Below are the code and all the weights of a small trained network. Each question names an input and a target symbol and asks about switching units off, where a switched-off unit gives its printed mean instead of its output.

import numpy as np


def w(rows, s, z=0):
    codes = np.array(rows[::2]) - 128.0
    scale = np.full(codes.shape[1], s)
    scale[-1] = z or s
    return codes * scale


def norm(h):
    return h / np.sqrt((h * h).mean(-1, keepdims=True) + 1e-5)


def softmax(a):
    e = np.exp(a - a.max(-1, keepdims=True))
    return e / e.sum(-1, keepdims=True)


def log_softmax(a):
    a = a - a.max(-1, keepdims=True)
    return a - np.log(np.exp(a).sum(-1, keepdims=True))


def net(x, mask):
    ids = ['ΞΠΣΩαβεζημτφψ'.index(c) for c in x.split()]
    T = len(ids)
    res = E[ids] + P[:T]
    u = 0
    for l in range(2):
        r = norm(res)
        for j in range(3):
            rows = slice(3 * j, 3 * j + 3)
            q, k, v = (r @ M[l][rows].T for M in (Q, K, V))
            z = softmax(np.where(np.tri(T) > 0, q @ k.T / 3**0.5, -1e9)) @ v
            o = O[l][rows]
            res = res + np.where(mask[u + j], z, o[:, -1]) @ o[:, :-1]
        u += 3
    return log_softmax(norm(res)[-1] @ U[:, :-1].T + U[:, -1])


Q, K, V, O = {}, {}, {}, {}
E = w([
[152,111,64,117,127,153,132,43,215,109],'Ξ',
[186,148,96,186,91,93,141,203,93,179],'Π',
[138,148,84,63,181,170,141,130,17,116],'Σ',
[60,109,119,115,145,105,144,109,2,75],'Ω',
[71,119,126,150,124,134,46,163,135,88],'α',
[101,200,153,111,162,191,175,133,189,149],'β',
[177,94,180,100,70,85,130,146,146,23],'ε',
[151,75,157,88,72,150,165,139,111,225],'ζ',
[191,149,95,170,98,91,140,182,85,176],'η',
[139,89,209,174,174,187,122,44,152,108],'μ',
[155,147,133,206,117,101,149,214,79,190],'τ',
[122,154,222,52,172,92,115,161,145,151],'φ',
[171,61,133,100,182,65,63,101,123,164],'ψ',
],0.0081)
P = w([
[165,255,60,202,93,113,62,84,35,204],'0',
[159,157,98,147,106,149,102,138,107,142],'1',
[141,121,97,148,137,134,135,145,124,117],'2',
[121,98,93,161,155,129,165,159,134,106],'3',
[107,87,94,156,172,126,196,174,145,101],'4',
[112,92,129,131,156,143,192,183,136,80],'5',
],0.0049)
Q[0] = w([
[75,237,141,72,123,168,161,68,158,101],'L0H1',
[97,93,133,118,43,114,52,138,59,137],'L0H1',
[145,154,144,192,72,118,139,38,169,173],'L0H1',
[134,143,123,148,85,120,133,137,206,111],'L0H2',
[144,193,141,144,116,108,130,83,148,170],'L0H2',
[202,100,149,116,193,172,129,189,200,122],'L0H2',
[145,126,62,221,127,83,117,197,68,197],'L0H3',
[210,246,149,127,45,135,101,86,101,168],'L0H3',
[109,95,83,103,52,134,105,119,81,243],'L0H3',
],0.011)
K[0] = w([
[226,247,115,76,156,146,104,128,129,137],'L0H1',
[50,119,146,169,125,75,84,160,56,133],'L0H1',
[142,152,62,127,132,88,57,34,185,151],'L0H1',
[153,100,160,136,177,143,102,136,149,170],'L0H2',
[102,160,142,148,57,107,71,109,160,180],'L0H2',
[111,46,110,161,131,142,162,207,178,123],'L0H2',
[246,152,123,138,107,110,191,120,95,201],'L0H3',
[140,232,140,128,63,135,36,86,88,125],'L0H3',
[155,105,164,89,49,168,81,93,120,214],'L0H3',
],0.011)
V[0] = w([
[3,76,97,159,89,140,100,157,190,134],'L0H1',
[223,153,110,141,189,157,123,100,83,92],'L0H1',
[199,130,106,173,102,138,77,137,148,133],'L0H1',
[112,80,145,69,37,136,172,83,138,196],'L0H2',
[27,120,153,146,98,140,54,71,135,147],'L0H2',
[111,108,113,38,125,198,111,141,109,83],'L0H2',
[97,76,151,136,113,82,220,114,145,169],'L0H3',
[96,138,113,118,80,155,94,138,203,142],'L0H3',
[62,72,91,144,132,163,86,208,132,134],'L0H3',
],0.0061)
O[0] = w([
[138,249,192,93,23,99,29,85,145,114,254],'L0H1',
[91,37,69,172,142,147,175,146,83,154,123],'L0H1',
[177,157,179,206,147,162,170,79,80,146,165],'L0H1',
[188,125,125,57,188,238,141,185,94,79,17],'L0H2',
[143,250,141,185,98,115,69,91,45,168,125],'L0H2',
[62,97,151,106,94,156,73,191,167,157,103],'L0H2',
[163,109,118,96,134,254,68,150,103,121,115],'L0H3',
[177,230,141,131,118,118,101,106,97,121,78],'L0H3',
[137,173,155,172,44,129,63,94,72,171,203],'L0H3',
],0.0032,0.0031)
Q[1] = w([
[182,51,89,146,154,150,88,28,79,102],'L1H1',
[112,144,87,230,132,214,76,72,210,115],'L1H1',
[114,26,153,70,34,111,80,81,118,41],'L1H1',
[151,90,202,39,162,83,185,116,60,175],'L1H2',
[50,211,115,98,172,140,213,100,171,92],'L1H2',
[56,135,178,173,226,56,21,145,147,68],'L1H2',
[159,207,116,145,247,99,143,93,171,100],'L1H3',
[128,132,179,98,106,224,144,77,251,230],'L1H3',
[132,118,87,218,112,116,18,176,220,98],'L1H3',
],0.011)
K[1] = w([
[131,32,81,176,164,149,94,33,101,136],'L1H1',
[125,182,172,243,129,169,110,50,157,95],'L1H1',
[126,67,134,36,52,111,64,42,134,48],'L1H1',
[109,91,140,121,245,148,88,173,113,119],'L1H2',
[58,167,94,96,151,137,235,71,143,143],'L1H2',
[88,87,205,145,84,72,133,102,170,234],'L1H2',
[143,140,136,197,184,74,206,43,149,179],'L1H3',
[149,180,203,120,193,219,134,54,84,30],'L1H3',
[144,209,224,160,7,81,145,117,120,173],'L1H3',
],0.011)
V[1] = w([
[123,146,131,127,51,42,181,76,120,62],'L1H1',
[220,63,131,154,86,121,218,160,91,101],'L1H1',
[137,61,225,108,89,175,94,11,95,130],'L1H1',
[75,174,225,176,152,140,182,243,81,112],'L1H2',
[49,146,131,188,86,219,202,74,190,146],'L1H2',
[101,56,254,130,179,108,101,69,103,152],'L1H2',
[71,120,160,85,81,200,99,119,43,101],'L1H3',
[133,78,165,215,125,184,26,198,208,194],'L1H3',
[74,143,139,204,157,122,95,173,137,30],'L1H3',
],0.0087)
O[1] = w([
[174,105,130,107,147,222,138,187,143,62,224],'L1H1',
[97,222,140,184,68,115,23,148,173,60,123],'L1H1',
[62,96,80,136,236,111,150,104,188,77,44],'L1H1',
[100,173,193,187,224,154,229,162,136,118,252],'L1H2',
[78,152,96,99,113,253,116,141,182,160,59],'L1H2',
[206,113,146,120,218,164,53,216,153,155,57],'L1H2',
[168,88,107,182,65,155,147,186,60,154,179],'L1H3',
[185,214,181,200,113,134,85,34,105,138,253],'L1H3',
[91,217,61,193,76,35,146,144,130,179,149],'L1H3',
],0.0045,0.0022)
U = w([
[126,118,2,48,80,151,85,46,190,138,210],'Ξ',
[209,50,77,122,186,33,22,98,137,141,41],'Π',
[74,93,156,125,77,103,123,148,205,172,62],'Σ',
[82,107,119,246,247,170,170,46,175,90,123],'Ω',
[195,60,186,123,116,242,91,111,64,113,204],'α',
[63,200,126,72,122,207,224,110,180,192,124],'β',
[123,181,89,111,172,185,43,199,160,188,50],'ε',
[64,77,171,66,119,76,165,48,121,70,48],'ζ',
[173,137,203,98,248,74,173,198,123,164,94],'η',
[55,107,176,93,124,93,167,46,113,76,6],'μ',
[154,171,138,129,83,108,110,202,222,8,129],'τ',
[71,48,27,148,116,118,174,217,76,154,202],'φ',
[164,228,139,209,58,71,108,102,73,176,171],'ψ',
],0.0069,0.0023)

Each question gives the input, a string of symbols that net reads in full, and the target symbol t.
The units are the heads (3 rows each of Q, K, V and O). Each row of codes is followed by its name. A weight is (code - 128) times the scale printed after its matrix; where a second scale follows, it is the last column's (O and U).
mask holds one flag per head, layer by layer. A switched-off head (its flag False) gives its mean, the last column of its rows in O, instead of its output. The means were averaged over made-up inputs and are rounded, as every weight is.
A unit's drop is (log p(t) with every unit on - log p(t) with that unit switched off) / (log p(t) with every unit on - log p(t) with every unit switched off).
The circuit of an input: a set's keep is (log p(t) with only the set's units on - log p(t) with every unit switched off) / (log p(t) with every unit on - log p(t) with every unit switched off). Starting from all 6 units, units are removed one at a time, each time the one whose removal leaves the highest keep (on an exact tie, the one counted first), for as long as the keep stays at least 0.8.
units of the circuit, in order: the units of the circuit, biggest drop first
most important unit: the unit with the biggest drop
which heads matter: for each layer, one digit per head in row order, 1 if its drop is at least 0.15 and else 0, layers parted by /
input Π ζ μ α Π ζ, target ε: which heads matter -> 010 / 010
input Ω η ε μ Π η, target τ: which heads matter -> 011 / 101
input φ ζ ζ ε ζ, target τ: which heads matter -> 010 / 100
input φ η η Ω Π Π, target τ: most important unit -> L0H2
input α Ξ τ α, target Ξ: units of the circuit, in order -> (L1H2 L0H3)
input α ζ ε α η Ω, target φ: units of the circuit, in order -> (L0H1 L1H3)
input ζ μ Ξ α Σ α, target Σ: which heads matter -> 111 / 101
input ζ φ α β ψ α, target β: units of the circuit, in order -> (L1H2 L0H2)
input α Σ α, target Σ: which heads matter -> 111 / 111
input α Ω α, target φ: units of the circuit, in order -> (L1H1 L0H1)
input Ω τ τ η Ω, target Ω: which heads matter -> 001 / 011
input α α ζ α, target α: which heads matter -> 100 / 100
input α μ ε α ζ, target α: which heads matter -> 011 / 001
input α Ω α Ω, target ψ: which heads matter -> 000 / 001
input Ω α η ζ α, target ζ: which heads matter -> 000 / 110
input Ω Π ζ α τ α, target Ω: most important unit -> L0H1
input α φ ζ, target α: which heads matter -> 000 / 001
input Ω Π α, target ψ: units of the circuit, in order -> (L1H3 L0H1)
input α η Ω α Ω α, target φ: which heads matter -> 111 / 100
input α β α, target β: which heads matter -> 001 / 110
input ζ β ζ, target β: units of the circuit, in order -> (L1H2)
input ζ η ζ, target ζ: units of the circuit, in order -> (L1H2 L1H3)
input α α τ α, target Ω: units of the circuit, in order -> (L1H1 L0H2 L1H3)
input α η α η, target τ: units of the circuit, in order -> (L1H1 L1H3 L0H2)
input α η Π μ Π, target τ: units of the circuit, in order -> (L1H1 L0H2 L1H3)
input Π Ω α μ α, target ε: units of the circuit, in order -> (L1H2 L0H3)
